Here is a tiny trained network, its code and every weight. The questions are about switching its units off for an input and a target symbol, where a switched-off unit gives its printed mean instead of its output.

import numpy as np


def w(rows, s, z=0):
    codes = np.array(rows[::2]) - 128.0
    scale = np.full(codes.shape[1], s)
    scale[-1] = z or s
    return codes * scale


def norm(h):
    return h / np.sqrt((h * h).mean(-1, keepdims=True) + 1e-5)


def f(y):
    return y / 2 * (1 + np.tanh(0.7978845608 * (y + 0.044715 * y**3)))


def softmax(a):
    e = np.exp(a - a.max(-1, keepdims=True))
    return e / e.sum(-1, keepdims=True)


def log_softmax(a):
    a = a - a.max(-1, keepdims=True)
    return a - np.log(np.exp(a).sum(-1, keepdims=True))


def net(x, mask):
    ids = ['αγεηθλμξπστφψω'.index(c) for c in x.split()]
    T = len(ids)
    res = E[ids] + P[:T]
    u = 0
    for l in range(2):
        q, k, v = (norm(res) @ M[l].T for M in (Q, K, V))
        z = softmax(np.where(np.tri(T) > 0, q @ k.T / 2**0.5, -1e9)) @ v
        res = res + np.where(mask[u], z, O[l][:, -1]) @ O[l][:, :-1]
        u += 1
        y = f(norm(res) @ A[l][:, :-1].T + A[l][:, -1])
        res = res + np.where(mask[u : u + 12], y, B[l][:, -1]) @ B[l][:, :-1]
        u += 12
    return log_softmax(norm(res)[-1] @ U[:, :-1].T + U[:, -1])


Q, K, V, O, A, B = {}, {}, {}, {}, {}, {}
E = w([
[95,111,129],'α',
[112,87,62],'γ',
[108,45,132],'ε',
[144,129,176],'η',
[149,157,96],'θ',
[115,124,178],'λ',
[114,122,93],'μ',
[164,173,173],'ξ',
[107,134,133],'π',
[152,87,5],'σ',
[104,189,171],'τ',
[109,169,153],'φ',
[196,121,153],'ψ',
[113,189,123],'ω',
],0.025)
P = w([
[168,163,17],'0',
[100,84,173],'1',
[140,139,32],'2',
[222,160,215],'3',
[126,145,11],'4',
[6,19,159],'5',
[131,169,2],'6',
],0.0072)
Q[0] = w([
[5,152,74],'L0H1',
[205,2,115],'L0H1',
],0.0096)
K[0] = w([
[45,72,61],'L0H1',
[109,48,254],'L0H1',
],0.0071)
V[0] = w([
[102,2,115],'L0H1',
[18,166,87],'L0H1',
],0.0037)
O[0] = w([
[142,192,184,3],'L0H1',
[2,77,197,88],'L0H1',
],0.0032,0.0018)
A[0] = w([
[116,109,149,147],'L0N1',
[45,148,153,248],'L0N2',
[143,100,249,51],'L0N3',
[108,89,134,91],'L0N4',
[101,158,189,199],'L0N5',
[187,143,176,144],'L0N6',
[79,152,116,70],'L0N7',
[133,62,184,5],'L0N8',
[81,173,124,123],'L0N9',
[125,118,136,88],'L0N10',
[164,75,73,111],'L0N11',
[175,126,109,44],'L0N12',
],0.022,0.0021)
B[0] = w([
[110,118,59,134],'L0N1',
[89,88,180,193],'L0N2',
[27,7,177,232],'L0N3',
[114,110,101,140],'L0N4',
[111,192,118,206],'L0N5',
[227,198,195,254],'L0N6',
[164,170,199,155],'L0N7',
[192,206,77,162],'L0N8',
[184,153,214,168],'L0N9',
[118,130,98,122],'L0N10',
[3,69,57,187],'L0N11',
[165,94,138,165],'L0N12',
],0.021,0.0089)
Q[1] = w([
[85,251,72],'L1H1',
[154,160,139],'L1H1',
],0.022)
K[1] = w([
[6,175,58],'L1H1',
[92,111,174],'L1H1',
],0.024)
V[1] = w([
[188,7,121],'L1H1',
[79,98,105],'L1H1',
],0.019)
O[1] = w([
[250,65,16,221],'L1H1',
[171,221,146,2],'L1H1',
],0.012,0.0028)
A[1] = w([
[133,148,139,136],'L1N1',
[63,216,135,99],'L1N2',
[25,166,92,118],'L1N3',
[251,138,64,213],'L1N4',
[165,173,180,80],'L1N5',
[167,182,176,135],'L1N6',
[120,134,107,33],'L1N7',
[118,42,201,126],'L1N8',
[170,171,121,70],'L1N9',
[192,83,171,109],'L1N10',
[139,149,123,104],'L1N11',
[95,114,242,7],'L1N12',
],0.014,0.0021)
B[1] = w([
[139,119,120,137],'L1N1',
[203,160,99,154],'L1N2',
[142,178,197,191],'L1N3',
[225,254,153,214],'L1N4',
[65,59,164,203],'L1N5',
[79,44,153,211],'L1N6',
[119,138,138,117],'L1N7',
[177,29,37,244],'L1N8',
[162,121,110,148],'L1N9',
[73,95,39,202],'L1N10',
[142,137,121,126],'L1N11',
[89,198,77,254],'L1N12',
],0.023,0.0072)
U = w([
[126,86,142,78],'α',
[218,138,41,213],'γ',
[138,193,13,106],'ε',
[119,146,186,72],'η',
[252,13,82,142],'θ',
[142,104,84,100],'λ',
[207,96,214,252],'μ',
[111,87,176,78],'ξ',
[130,14,148,161],'π',
[122,228,120,164],'σ',
[150,144,59,57],'τ',
[103,101,186,119],'φ',
[177,182,70,77],'ψ',
[128,143,89,39],'ω',
],0.012,0.0048)

Each question gives the input, a string of symbols that net reads in full, and the target symbol t.
The units are the heads (2 rows each of Q, K, V and O) and the neurons (one row each of A and B). Each row of codes is followed by its name. A weight is (code - 128) times the scale printed after its matrix; where a second scale follows, it is the last column's (O, A, B and U).
mask holds one flag per unit, layer by layer, with each layer's heads first. A switched-off unit (its flag False) gives its mean, the last column of its rows in O or B, instead of its output. The means were averaged over made-up inputs and are rounded, as every weight is.
A unit's drop is (log p(t) with every unit on - log p(t) with that unit switched off) / (log p(t) with every unit on - log p(t) with every unit switched off).
The circuit of an input: a set's keep is (log p(t) with only the set's units on - log p(t) with every unit switched off) / (log p(t) with every unit on - log p(t) with every unit switched off). Starting from the 12 units with the biggest drops (on a tie, the unit counted first), units are removed one at a time, each time the one whose removal leaves the highest keep (on an exact tie, the one counted first), for as long as the keep stays at least 0.8.
units of the circuit, in order: the units of the circuit, biggest drop first
top k neurons: the k neurons with the biggest drops, biggest first
top k neurons in layer l: the k neurons of layer l with the biggest drops, biggest first
drop of u: that unit's drop, to one decimal
input φ ξ ε ψ ξ α, target θ: units of the circuit, in order : L1N8
input ξ μ α τ ψ θ, target θ: top 2 neurons : L0N6; L0N5
input ξ μ μ μ ψ μ, target θ: top 4 neurons in layer 0 : L0N3; L0N6; L0N5; L0N11
input μ ξ ω α ψ μ, target θ: top 4 neurons in layer 0 : L0N3; L0N5; L0N2; L0N11
input μ θ η σ ψ θ, target θ: top 3 neurons : L0N3; L0N5; L0N6
input ξ ξ ξ ξ, target π: top 2 neurons : L0N3; L0N6
input γ ψ ψ μ ψ α, target θ: top 2 neurons : L0N2; L0N6
input ξ η ξ ψ ψ ξ, target θ: top 4 neurons : L0N3; L1N8; L0N6; L0N11
input σ μ ψ π, target θ: top 2 neurons : L0N3; L1N8
input ξ θ ξ φ ψ π, target θ: top 2 neurons : L0N2; L0N6
input ξ μ ψ, target γ: top 3 neurons : L0N3; L1N4; L0N11
input ω μ ψ μ ε, target ε: top 4 neurons in layer 0 : L0N3; L0N8; L0N11; L0N6
input ε μ μ μ, target γ: top 2 neurons in layer 0 : L0N5; L0N12
input ξ ξ ξ ψ ε, target ε: top 2 neurons : L0N3; L0N8
input ψ π ψ η, target θ: drop of L0N11 : 0.2
input ξ ξ η ξ ψ η, target θ: drop of L1N5 : 0.1
input ξ ψ σ ξ ψ τ μ, target σ: drop of L0N3 : 1.2
